Here is a tiny trained network, its code and every weight. The questions are about switching its units off for an input and a class, where a switched-off unit gives its printed mean instead of its output.

import numpy as np


def w(rows, s, z=0):
    codes = np.array(rows[::2]) - 128.0
    scale = np.full(codes.shape[1], s)
    scale[-1] = z or s
    return codes * scale


def f(y):
    return np.maximum(y, 0)


def log_softmax(a):
    a = a - a.max(-1, keepdims=True)
    return a - np.log(np.exp(a).sum(-1, keepdims=True))


def net(x, mask):
    res = np.array(x, float).reshape(1, 5) / 4 @ E
    y = f(res @ A[0][:, :-1].T + A[0][:, -1])
    res = res + np.where(mask, y, B[0][:, -1]) @ B[0][:, :-1]
    return log_softmax(res[-1] @ U[:, :-1].T + U[:, -1])


A, B = {}, {}
E = w([
[166,201,3],'x0',
[167,14,174],'x1',
[53,65,46],'x2',
[130,127,126],'x3',
[129,130,125],'x4',
],0.0078)
A[0] = w([
[139,35,165,65],'neuron 0',
[121,215,76,4],'neuron 1',
[41,9,113,106],'neuron 2',
[76,87,68,255],'neuron 3',
[242,240,111,217],'neuron 4',
[23,132,157,126],'neuron 5',
[29,181,192,232],'neuron 6',
[157,104,174,97],'neuron 7',
],0.011,0.0035)
B[0] = w([
[88,126,254,197],'neuron 0',
[69,76,196,194],'neuron 1',
[243,192,154,221],'neuron 2',
[91,163,56,223],'neuron 3',
[106,175,249,255],'neuron 4',
[193,144,98,170],'neuron 5',
[204,118,44,199],'neuron 6',
[60,71,147,171],'neuron 7',
],0.0091,0.0089)
U = w([
[205,153,144,162],'0',
[191,144,164,81],'1',
[219,102,68,253],'2',
[91,145,78,6],'3',
[140,3,148,49],'4',
],0.013,0.0047)

Each question gives the input, the list of numbers given to net, and the class t.
The units are the neurons (one row each of A and B). Each row of codes is followed by its name. A weight is (code - 128) times the scale printed after its matrix; where a second scale follows, it is the last column's (A, B and U).
mask holds one flag per neuron, in row order. A switched-off neuron (its flag False) gives its mean, the last column of its row in B, instead of its output. The means were averaged over made-up inputs and are rounded, as every weight is.
A unit's drop is (log p(t) with every unit on - log p(t) with that unit switched off) / (log p(t) with every unit on - log p(t) with every unit switched off).
The circuit of an input: a set's keep is (log p(t) with only the set's units on - log p(t) with every unit switched off) / (log p(t) with every unit on - log p(t) with every unit switched off). Starting from all 8 units, units are removed one at a time, each time the one whose removal leaves the highest keep (on an exact tie, the one counted first), for as long as the keep stays at least 0.8.
units of the circuit, in order: the units of the circuit, biggest drop first
most important unit: the unit with the biggest drop
top k neurons: the k neurons with the biggest drops, biggest first
drop of u: that unit's drop, to one decimal
input [-8,1,-4,1,2], class 4: most important unit	neuron 7
input [0,6,-7,0,-4], class 4: top 2 neurons	(neuron 2; neuron 7)
input [-6,-7,1,6,4], class 2: top 2 neurons	(neuron 6; neuron 4)
input [4,-1,3,2,2], class 3: units of the circuit, in order	(neuron 2; neuron 3)
input [-6,-1,6,4,7], class 2: units of the circuit, in order	(neuron 4; neuron 6; neuron 5)
input [1,3,1,0,3], class 2: top 2 neurons	(neuron 4; neuron 1)
input [-8,0,3,2,2], class 2: units of the circuit, in order	(neuron 4; neuron 6)
input [6,-7,-2,-7,2], class 1: units of the circuit, in order	(neuron 4; neuron 1)
input [-3,5,5,-3,-1], class 1: top 3 neurons	(neuron 2; neuron 0; neuron 6)
input [7,-8,-2,7,4], class 1: top 2 neurons	(neuron 4; neuron 1)
input [-5,-3,8,-4,-8], class 2: drop of neuron 4	0.2
input [-5,3,4,2,6], class 1: drop of neuron 0	0.6
input [6,-4,3,-1,7], class 3: drop of neuron 3	0.2
input [-1,6,-2,-5,1], class 4: drop of neuron 3	0.1
input [-8,1,7,-1,6], class 1: units of the circuit, in order	(neuron 2)
